Below is a small trained network, with its code and all its weights. Each question gives an input and a target symbol and asks what happens when units are switched off, that is, made to give their printed mean instead of their output.

import numpy as np


def w(rows, s, z=0):
    codes = np.array(rows[::2]) - 128.0
    scale = np.full(codes.shape[1], s)
    scale[-1] = z or s
    return codes * scale


def norm(h):
    return h / np.sqrt((h * h).mean(-1, keepdims=True) + 1e-5)


def f(y):
    return np.maximum(y, 0)


def softmax(a):
    e = np.exp(a - a.max(-1, keepdims=True))
    return e / e.sum(-1, keepdims=True)


def log_softmax(a):
    a = a - a.max(-1, keepdims=True)
    return a - np.log(np.exp(a).sum(-1, keepdims=True))


def net(x, mask):
    ids = ['ΘΦγεζημπ'.index(c) for c in x.split()]
    T = len(ids)
    res = E[ids] + P[:T]
    q, k, v = (norm(res) @ M[0].T for M in (Q, K, V))
    z = softmax(np.where(np.tri(T) > 0, q @ k.T / 4**0.5, -1e9)) @ v
    res = res + np.where(mask[0], z, O[0][:, -1]) @ O[0][:, :-1]
    y = f(norm(res) @ A[0][:, :-1].T + A[0][:, -1])
    res = res + np.where(mask[1:13], y, B[0][:, -1]) @ B[0][:, :-1]
    return log_softmax(norm(res)[-1] @ U[:, :-1].T + U[:, -1])


Q, K, V, O, A, B = {}, {}, {}, {}, {}, {}
E = w([
[169,138,97,4,158,127],'Θ',
[136,116,56,64,158,117],'Φ',
[114,187,42,127,124,91],'γ',
[137,77,118,96,148,119],'ε',
[46,145,125,70,109,166],'ζ',
[82,103,131,68,123,87],'η',
[100,153,93,115,128,87],'μ',
[118,143,168,150,71,181],'π',
],0.026)
P = w([
[188,168,138,126,175,214],'0',
[110,12,85,45,164,130],'1',
[92,148,51,200,111,113],'2',
[128,133,107,78,128,147],'3',
[49,111,197,107,139,91],'4',
[116,153,123,202,42,134],'5',
[139,143,90,81,183,149],'6',
[111,183,190,56,90,35],'7',
[164,168,183,183,72,217],'8',
[136,136,134,99,90,139],'9',
[165,187,196,58,107,41],'10',
[153,117,78,207,74,124],'11',
],0.011)
Q[0] = w([
[107,92,87,138,108,235],'H0',
[161,87,193,165,148,53],'H0',
[89,109,89,255,167,127],'H0',
[150,83,176,193,211,111],'H0',
],0.0085)
K[0] = w([
[159,111,119,93,153,98],'H0',
[86,106,95,210,92,100],'H0',
[78,42,81,96,117,1],'H0',
[145,52,120,76,85,51],'H0',
],0.01)
V[0] = w([
[202,102,167,161,172,109],'H0',
[141,255,192,176,100,159],'H0',
[140,186,67,183,74,100],'H0',
[72,135,183,72,6,196],'H0',
],0.0067)
O[0] = w([
[29,159,33,85,96,196,69],'H0',
[26,191,14,23,255,121,183],'H0',
[156,162,196,155,75,125,117],'H0',
[177,68,137,210,179,134,254],'H0',
],0.0075,0.0084)
A[0] = w([
[148,59,178,59,143,130,255],'N0',
[111,130,128,110,164,27,103],'N1',
[130,129,137,82,58,187,59],'N2',
[123,58,61,104,197,111,121],'N3',
[121,186,89,250,127,60,52],'N4',
[74,186,206,100,115,101,206],'N5',
[118,144,138,168,150,32,73],'N6',
[42,109,137,97,109,134,206],'N7',
[114,121,189,152,85,126,65],'N8',
[152,90,132,188,179,87,82],'N9',
[131,126,241,91,156,175,207],'N10',
[222,172,99,127,132,94,131],'N11',
],0.011,0.0035)
B[0] = w([
[122,83,222,80,78,117,239],'N0',
[65,147,185,33,176,119,218],'N1',
[96,145,103,56,158,219,167],'N2',
[140,216,195,123,151,110,253],'N3',
[116,97,114,88,95,197,183],'N4',
[213,194,108,65,140,64,207],'N5',
[1,102,189,137,144,130,176],'N6',
[131,128,112,207,185,153,203],'N7',
[105,167,140,80,177,104,177],'N8',
[143,155,161,98,123,116,168],'N9',
[128,106,78,152,128,32,249],'N10',
[204,103,88,78,118,117,181],'N11',
],0.0091,0.0072)
U = w([
[21,51,153,60,94,141,211],'Θ',
[70,109,200,182,185,47,129],'Φ',
[176,200,79,130,131,22,70],'γ',
[155,101,65,86,134,126,4],'ε',
[137,23,179,157,76,99,34],'ζ',
[92,175,46,217,254,196,172],'η',
[143,91,18,96,80,178,119],'μ',
[161,212,195,187,47,231,160],'π',
],0.0068,0.0033)

Each question gives the input, a string of symbols that net reads in full, and the target symbol t.
The units are the heads (4 rows each of Q, K, V and O) and the neurons (one row each of A and B). Each row of codes is followed by its name. A weight is (code - 128) times the scale printed after its matrix; where a second scale follows, it is the last column's (O, A, B and U).
mask holds one flag per unit, heads first, then neurons. A switched-off unit (its flag False) gives its mean, the last column of its rows in O or B, instead of its output. The means were averaged over made-up inputs and are rounded, as every weight is.
A unit's drop is (log p(t) with every unit on - log p(t) with that unit switched off) / (log p(t) with every unit on - log p(t) with every unit switched off).
The circuit of an input: a set's keep is (log p(t) with only the set's units on - log p(t) with every unit switched off) / (log p(t) with every unit on - log p(t) with every unit switched off). Starting from the 12 units with the biggest drops (on a tie, the unit counted first), units are removed one at a time, each time the one whose removal leaves the highest keep (on an exact tie, the one counted first), for as long as the keep stays at least 0.8.
circuit, biggest first: the units of the circuit, biggest drop first
most important unit: the unit with the biggest drop
top k neurons: the k neurons with the biggest drops, biggest first
drop when u is switched off: that unit's drop, to one decimal
input μ π π π π, target γ: circuit, biggest first -> [N5, N10]
input ζ π η ζ η π Θ η ζ, target η: top 3 neurons -> [N7, N2, N1]
input ε γ ε Θ η μ π Θ ζ Θ ζ γ, target μ: most important unit -> N4
input ζ π π μ μ μ ζ ζ μ π, target Φ: top 2 neurons -> [N10, N8]
input ζ μ μ ε π π π π η π, target Φ: top 3 neurons -> [N10, N5, N11]
input π ε π ζ Θ π ζ γ π π, target η: top 2 neurons -> [N0, N2]
input ζ Θ μ Θ π π π Φ ζ ζ, target Φ: top 2 neurons -> [N0, N7]
input γ π ζ, target η: top 2 neurons -> [N7, N0]
input π ζ Φ μ ζ μ, target Θ: top 2 neurons -> [N4, N6]
input Φ ζ π ζ ε ε ε γ, target Θ: top 3 neurons -> [N6, N4, N1]
input γ γ ε ζ ζ Φ Θ π ζ π π μ, target Θ: drop when N4 is switched off -> 0.3
input Θ Θ μ γ, target μ: drop when N4 is switched off -> 0.2
input Θ π ζ ζ Φ π ζ ζ, target γ: drop when N5 is switched off -> 1.2
input η π π ζ, target Φ: top neuron -> [N7]
